Here is a tiny trained network, its code and every weight. The questions are about switching its units off for an input and a class, where a switched-off unit gives its printed mean instead of its output.

import numpy as np


def w(rows, s, z=0):
    codes = np.array(rows[::2]) - 128.0
    scale = np.full(codes.shape[1], s)
    scale[-1] = z or s
    return codes * scale


def norm(h):
    return h / np.sqrt((h * h).mean(-1, keepdims=True) + 1e-5)


def f(y):
    return np.maximum(y, 0)


def log_softmax(a):
    a = a - a.max(-1, keepdims=True)
    return a - np.log(np.exp(a).sum(-1, keepdims=True))


def net(x, mask):
    res = np.array(x, float).reshape(1, 4) / 4 @ E
    u = 0
    for l in range(4):
        y = f(norm(res) @ A[l][:, :-1].T + A[l][:, -1])
        res = res + np.where(mask[u : u + 9], y, B[l][:, -1]) @ B[l][:, :-1]
        u += 9
    return log_softmax(norm(res)[-1] @ U[:, :-1].T + U[:, -1])


A, B = {}, {}
E = w([
[227,122,221,94,126,182],'x0',
[117,2,196,168,115,141],'x1',
[144,125,129,128,130,112],'x2',
[121,84,210,16,48,93],'x3',
],0.007)
A[0] = w([
[224,141,156,108,133,220,230],'L0N1',
[162,128,123,253,126,166,151],'L0N2',
[130,109,141,103,140,110,87],'L0N3',
[157,177,111,198,168,158,190],'L0N4',
[146,250,110,99,133,126,246],'L0N5',
[135,248,116,46,84,105,78],'L0N6',
[120,103,105,125,127,125,179],'L0N7',
[152,182,134,161,139,105,182],'L0N8',
[147,189,111,125,118,119,10],'L0N9',
],0.012,0.0014)
B[0] = w([
[198,147,252,133,129,169,247],'L0N1',
[105,82,177,99,242,107,240],'L0N2',
[98,130,120,136,97,206,151],'L0N3',
[160,142,113,141,23,137,240],'L0N4',
[160,118,119,173,24,129,255],'L0N5',
[105,143,141,58,248,121,248],'L0N6',
[171,169,108,179,114,96,153],'L0N7',
[115,150,85,158,98,154,183],'L0N8',
[84,74,155,157,114,170,177],'L0N9',
],0.014,0.008)
A[1] = w([
[127,105,136,75,182,121,99],'L1N1',
[118,147,127,132,123,83,52],'L1N2',
[111,41,98,95,145,115,1],'L1N3',
[100,49,160,82,6,105,92],'L1N4',
[117,135,125,71,61,144,68],'L1N5',
[124,181,83,53,209,103,5],'L1N6',
[169,125,83,100,145,125,126],'L1N7',
[78,132,96,100,172,166,47],'L1N8',
[108,76,66,79,169,128,32],'L1N9',
],0.012,0.0025)
B[1] = w([
[130,193,87,228,132,187,225],'L1N1',
[140,154,129,68,148,201,146],'L1N2',
[154,206,52,140,141,96,177],'L1N3',
[85,181,93,160,34,145,255],'L1N4',
[149,65,125,211,197,128,181],'L1N5',
[169,10,117,44,37,118,216],'L1N6',
[84,148,149,162,133,132,139],'L1N7',
[143,65,137,136,116,73,172],'L1N8',
[121,73,124,166,99,70,177],'L1N9',
],0.011,0.0047)
A[2] = w([
[81,145,80,183,142,114,132],'L2N1',
[75,83,59,71,152,80,11],'L2N2',
[81,87,77,177,251,29,29],'L2N3',
[117,62,40,118,52,130,181],'L2N4',
[101,30,168,79,48,81,115],'L2N5',
[190,156,152,52,247,156,51],'L2N6',
[81,217,156,85,159,91,175],'L2N7',
[85,105,76,161,128,118,118],'L2N8',
[105,111,103,181,64,95,54],'L2N9',
],0.012,0.0012)
B[2] = w([
[71,168,120,103,59,87,209],'L2N1',
[137,60,221,133,178,111,176],'L2N2',
[184,110,187,203,70,236,211],'L2N3',
[78,119,131,117,240,89,254],'L2N4',
[184,166,139,191,116,170,208],'L2N5',
[9,174,40,107,137,69,211],'L2N6',
[133,144,137,76,130,189,136],'L2N7',
[60,119,88,93,65,105,199],'L2N8',
[147,133,116,31,138,122,230],'L2N9',
],0.014,0.0079)
A[3] = w([
[115,97,162,174,252,61,103],'L3N1',
[109,146,87,126,71,61,116],'L3N2',
[92,191,114,39,138,70,153],'L3N3',
[171,144,141,128,230,184,140],'L3N4',
[199,122,132,86,150,119,63],'L3N5',
[177,149,170,116,73,164,130],'L3N6',
[75,194,144,183,126,128,115],'L3N7',
[238,183,72,148,122,148,6],'L3N8',
[113,91,107,148,125,114,149],'L3N9',
],0.017,0.0014)
B[3] = w([
[208,5,156,55,212,123,208],'L3N1',
[133,192,136,79,187,149,201],'L3N2',
[96,245,100,141,89,143,245],'L3N3',
[112,126,41,18,132,95,195],'L3N4',
[48,129,54,110,158,142,153],'L3N5',
[115,96,91,238,104,120,226],'L3N6',
[175,77,155,119,137,82,191],'L3N7',
[94,58,191,162,108,126,159],'L3N8',
[169,222,182,124,140,138,149],'L3N9',
],0.015,0.012)
U = w([
[81,209,99,119,155,115,230],'0',
[124,84,148,248,110,141,124],'1',
[145,55,126,93,224,103,1],'2',
],0.017,0.0009)

Each question gives the input, the list of numbers given to net, and the class t.
The units are the neurons (one row each of A and B). Each row of codes is followed by its name. A weight is (code - 128) times the scale printed after its matrix; where a second scale follows, it is the last column's (A, B and U).
mask holds one flag per neuron, layer by layer. A switched-off neuron (its flag False) gives its mean, the last column of its row in B, instead of its output. The means were averaged over made-up inputs and are rounded, as every weight is.
A unit's drop is (log p(t) with every unit on - log p(t) with that unit switched off) / (log p(t) with every unit on - log p(t) with every unit switched off).
The circuit of an input: a set's keep is (log p(t) with only the set's units on - log p(t) with every unit switched off) / (log p(t) with every unit on - log p(t) with every unit switched off). Starting from the 12 units with the biggest drops (on a tie, the unit counted first), units are removed one at a time, each time the one whose removal leaves the highest keep (on an exact tie, the one counted first), for as long as the keep stays at least 0.8.
units of the circuit, in order: the units of the circuit, biggest drop first
most important unit: the unit with the biggest drop
k most important neurons: the k neurons with the biggest drops, biggest first
top k neurons in layer l: the k neurons of layer l with the biggest drops, biggest first
drop of u: that unit's drop, to one decimal
input [-4,6,0,-1], class 1: 2 most important neurons : [L2N3, L0N1]
input [5,0,5,1], class 0: units of the circuit, in order : [L3N1]
input [-5,2,-7,-3], class 1: 2 most important neurons : [L2N3, L0N5]
input [3,0,-2,-6], class 1: 3 most important neurons : [L0N6, L0N4, L2N4]
input [-5,-7,-8,6], class 2: 2 most important neurons : [L0N6, L1N6]
input [4,0,2,6], class 0: 2 most important neurons : [L0N5, L0N4]
input [-2,4,-1,-5], class 1: top 2 neurons in layer 0 : [L0N2, L0N1]
input [-4,-7,2,1], class 2: top 2 neurons in layer 0 : [L0N6, L0N1]
input [0,8,-5,4], class 0: 2 most important neurons : [L0N1, L1N4]
input [7,0,5,6], class 0: top 3 neurons in layer 0 : [L0N5, L0N4, L0N9]
input [-3,-1,-4,3], class 2: 2 most important neurons : [L1N6, L0N1]
input [6,0,-1,7], class 0: 4 most important neurons : [L0N5, L0N4, L2N3, L2N6]
input [1,-5,-1,-3], class 1: 2 most important neurons : [L0N5, L2N6]
input [-3,8,2,7], class 0: most important unit : L0N1
input [-5,-3,4,2], class 2: 2 most important neurons : [L0N6, L1N6]
input [-7,1,-1,-3], class 1: top 2 neurons in layer 0 : [L0N5, L0N6]
input [-5,-4,-8,4], class 2: drop of L1N6 : 1.4
input [-2,1,-8,-3], class 1: drop of L0N1 : 1.3
input [8,8,-1,-8], class 2: drop of L0N2 : 0.8
input [-4,3,2,-2], class 1: most important unit : L2N3
